Below are the code and all the weights of a small trained network. Each question names an input and a target symbol and asks about switching units off, where a switched-off unit gives its printed mean instead of its output.

import numpy as np


def w(rows, s, z=0):
    codes = np.array(rows[::2]) - 128.0
    scale = np.full(codes.shape[1], s)
    scale[-1] = z or s
    return codes * scale


def norm(h):
    return h / np.sqrt((h * h).mean(-1, keepdims=True) + 1e-5)


def f(y):
    return np.maximum(y, 0)


def softmax(a):
    e = np.exp(a - a.max(-1, keepdims=True))
    return e / e.sum(-1, keepdims=True)


def log_softmax(a):
    a = a - a.max(-1, keepdims=True)
    return a - np.log(np.exp(a).sum(-1, keepdims=True))


def net(x, mask):
    ids = ['ΛΦεζμσ'.index(c) for c in x.split()]
    T = len(ids)
    res = E[ids] + P[:T]
    u = 0
    for l in range(2):
        q, k, v = (norm(res) @ M[l].T for M in (Q, K, V))
        z = softmax(np.where(np.tri(T) > 0, q @ k.T / 4**0.5, -1e9)) @ v
        res = res + np.where(mask[u], z, O[l][:, -1]) @ O[l][:, :-1]
        u += 1
        y = f(norm(res) @ A[l][:, :-1].T + A[l][:, -1])
        res = res + np.where(mask[u : u + 4], y, B[l][:, -1]) @ B[l][:, :-1]
        u += 4
    return log_softmax(norm(res)[-1] @ U[:, :-1].T + U[:, -1])


Q, K, V, O, A, B = {}, {}, {}, {}, {}, {}
E = w([
[92,4,178,157,179,110,114,137,89,125],'Λ',
[94,116,128,150,143,131,64,155,60,157],'Φ',
[164,123,239,149,234,145,144,195,112,131],'ε',
[79,169,111,164,204,107,95,186,126,131],'ζ',
[131,110,200,202,132,103,111,175,217,155],'μ',
[88,111,111,138,145,165,135,201,131,95],'σ',
],0.0031)
P = w([
[253,96,61,141,125,135,142,194,5,205],'0',
[140,191,169,124,116,68,129,128,134,87],'1',
[121,110,52,178,157,145,129,119,176,79],'2',
[196,122,96,132,114,106,61,206,41,80],'3',
[96,165,114,53,83,144,125,55,157,125],'4',
[50,119,84,155,150,154,180,85,167,79],'5',
],0.0039)
Q[0] = w([
[42,43,168,194,229,143,192,69,205,145],'L0H0',
[74,108,50,145,139,148,134,94,134,113],'L0H0',
[74,132,158,154,127,187,214,2,147,203],'L0H0',
[174,125,156,87,22,114,145,87,42,234],'L0H0',
],0.0039)
K[0] = w([
[28,180,120,4,34,169,166,82,104,118],'L0H0',
[130,195,195,84,109,128,157,74,182,145],'L0H0',
[73,149,92,104,82,148,223,124,125,213],'L0H0',
[218,112,28,170,153,134,254,215,119,155],'L0H0',
],0.0044)
V[0] = w([
[170,110,131,179,226,50,120,134,201,158],'L0H0',
[125,177,126,114,67,149,167,148,253,94],'L0H0',
[135,193,124,168,4,78,33,79,164,214],'L0H0',
[134,65,130,221,55,83,164,68,187,133],'L0H0',
],0.0031)
O[0] = w([
[62,111,146,160,89,115,189,70,94,174,248],'L0H0',
[177,109,90,215,164,99,141,172,47,216,72],'L0H0',
[188,116,134,254,119,209,122,90,189,138,153],'L0H0',
[131,153,200,233,101,166,105,115,61,128,48],'L0H0',
],0.004,0.0017)
A[0] = w([
[36,166,167,112,92,111,138,62,170,58,31],'L0N0',
[81,126,62,77,232,93,94,144,161,78,247],'L0N1',
[140,117,143,3,144,107,102,154,103,86,68],'L0N2',
[96,219,72,167,192,117,178,120,189,162,105],'L0N3',
],0.0034,0.0016)
B[0] = w([
[143,163,195,3,175,62,155,184,46,43,177],'L0N0',
[165,176,171,198,71,130,131,128,183,184,255],'L0N1',
[71,118,161,228,129,161,167,28,122,124,201],'L0N2',
[108,102,111,77,110,196,95,90,17,139,186],'L0N3',
],0.0038,0.0045)
Q[1] = w([
[147,92,82,59,192,191,221,59,216,175],'L1H0',
[119,57,93,91,181,111,221,75,109,166],'L1H0',
[209,171,117,84,119,69,97,150,121,58],'L1H0',
[75,147,158,214,3,68,50,177,73,64],'L1H0',
],0.005)
K[1] = w([
[108,239,54,84,13,155,124,95,180,185],'L1H0',
[27,205,78,66,96,169,131,41,87,162],'L1H0',
[142,54,28,199,151,158,254,146,131,96],'L1H0',
[158,39,217,172,204,61,69,163,107,61],'L1H0',
],0.0041)
V[1] = w([
[126,5,29,148,144,50,242,94,219,72],'L1H0',
[134,102,156,93,105,77,68,25,165,183],'L1H0',
[173,141,164,125,217,166,197,102,195,208],'L1H0',
[93,44,180,118,35,121,155,208,143,123],'L1H0',
],0.0027)
O[1] = w([
[84,135,201,245,124,255,73,184,110,101,6],'L1H0',
[76,60,129,154,130,70,112,200,74,182,96],'L1H0',
[136,224,169,59,92,124,103,172,74,100,121],'L1H0',
[176,100,64,110,136,227,83,160,140,139,247],'L1H0',
],0.0036,0.002)
A[1] = w([
[210,119,66,129,132,115,72,222,112,153,87],'L1N0',
[190,112,99,182,119,122,83,229,112,170,27],'L1N1',
[43,109,132,30,132,99,107,116,140,118,8],'L1N2',
[113,169,178,64,136,60,123,177,83,3,76],'L1N3',
],0.0048,0.0017)
B[1] = w([
[217,138,112,109,115,60,124,218,164,106,210],'L1N0',
[102,103,105,85,189,108,52,171,56,149,229],'L1N1',
[87,225,253,118,121,101,164,158,110,165,192],'L1N2',
[106,131,92,54,224,151,100,36,97,71,254],'L1N3',
],0.0056,0.0032)
U = w([
[92,162,121,52,211,144,112,52,81,72,58],'Λ',
[70,211,228,181,77,43,217,186,125,129,252],'Φ',
[142,59,60,55,70,73,183,37,193,229,2],'ε',
[203,126,129,138,87,252,121,120,234,81,226],'ζ',
[194,132,110,92,136,54,74,244,120,139,29],'μ',
[35,45,150,233,162,211,96,130,31,158,119],'σ',
],0.0041,0.0009)

Each question gives the input, a string of symbols that net reads in full, and the target symbol t.
The units are the heads (4 rows each of Q, K, V and O) and the neurons (one row each of A and B). Each row of codes is followed by its name. A weight is (code - 128) times the scale printed after its matrix; where a second scale follows, it is the last column's (O, A, B and U).
mask holds one flag per unit, layer by layer, with each layer's heads first. A switched-off unit (its flag False) gives its mean, the last column of its rows in O or B, instead of its output. The means were averaged over made-up inputs and are rounded, as every weight is.
A unit's drop is (log p(t) with every unit on - log p(t) with that unit switched off) / (log p(t) with every unit on - log p(t) with every unit switched off).
The circuit of an input: a set's keep is (log p(t) with only the set's units on - log p(t) with every unit switched off) / (log p(t) with every unit on - log p(t) with every unit switched off). Starting from all 10 units, units are removed one at a time, each time the one whose removal leaves the highest keep (on an exact tie, the one counted first), for as long as the keep stays at least 0.8.
circuit, biggest first: the units of the circuit, biggest drop first
unit that matters most: the unit with the biggest drop
top k neurons: the k neurons with the biggest drops, biggest first
k most important neurons of layer l: the k neurons of layer l with the biggest drops, biggest first
drop when u is switched off: that unit's drop, to one decimal
input μ σ ζ ζ μ ε, target σ: circuit, biggest first => [L0H0]
input ζ μ ε σ ε ζ, target Φ: circuit, biggest first => [L0N1, L1N3]
input μ σ σ σ σ Λ, target μ: circuit, biggest first => [L0H0, L1N0]
input ζ Φ σ, target ζ: circuit, biggest first => [L0H0, L1N3]
input μ σ Φ, target μ: top 2 neurons => [L1N0, L0N2]
input Λ ζ Φ Λ, target σ: top 2 neurons => [L0N2, L1N0]
input ε Φ Φ ζ ε σ, target Φ: top 2 neurons => [L0N1, L1N3]
input ζ μ Λ Φ μ, target Φ: top 2 neurons => [L1N2, L0N1]
input Φ ζ μ, target ε: circuit, biggest first => [L1H0, L0N3, L0H0]
input σ Φ σ σ σ, target ζ: top 2 neurons => [L0N1, L0N3]
input ζ σ Λ, target μ: top 2 neurons => [L0N2, L0N1]
input μ μ μ σ ζ ζ, target ε: 3 most important neurons of layer 0 => [L0N3, L0N2, L0N1]
input Λ ε Λ, target Φ: circuit, biggest first => [L0H0, L1N2]
input Λ μ μ σ σ, target Φ: unit that matters most => L1N2
input Λ Λ Φ Φ, target σ: 2 most important neurons of layer 1 => [L1N0, L1N3]
input μ σ Φ ζ ζ μ, target ε: 3 most important neurons of layer 0 => [L0N3, L0N0, L0N1]
input σ σ ζ μ μ, target Φ: top 3 neurons => [L0N1, L1N2, L1N3]
input σ Φ Φ Φ, target ε: 2 most important neurons of layer 0 => [L0N2, L0N1]
input ε μ σ, target σ: drop when L0N2 is switched off => 0.0
input ε ε ζ, target Φ: drop when L0N0 is switched off => 0.0
input σ μ Φ Φ σ σ, target μ: drop when L0N2 is switched off => 0.1
input μ ζ ζ, target ε: 2 most important neurons of layer 0 => [L0N3, L0N1]
input μ ε ε, target Φ: 2 most important neurons of layer 1 => [L1N3, L1N1]
input Φ ε Λ ε σ ζ, target μ: most important neuron of layer 1 => [L1N0]
input Φ μ μ ε ε Λ, target Φ: 2 most important neurons of layer 1 => [L1N2, L1N3]
input σ Φ ζ, target ζ: 2 most important neurons of layer 1 => [L1N3, L1N1]
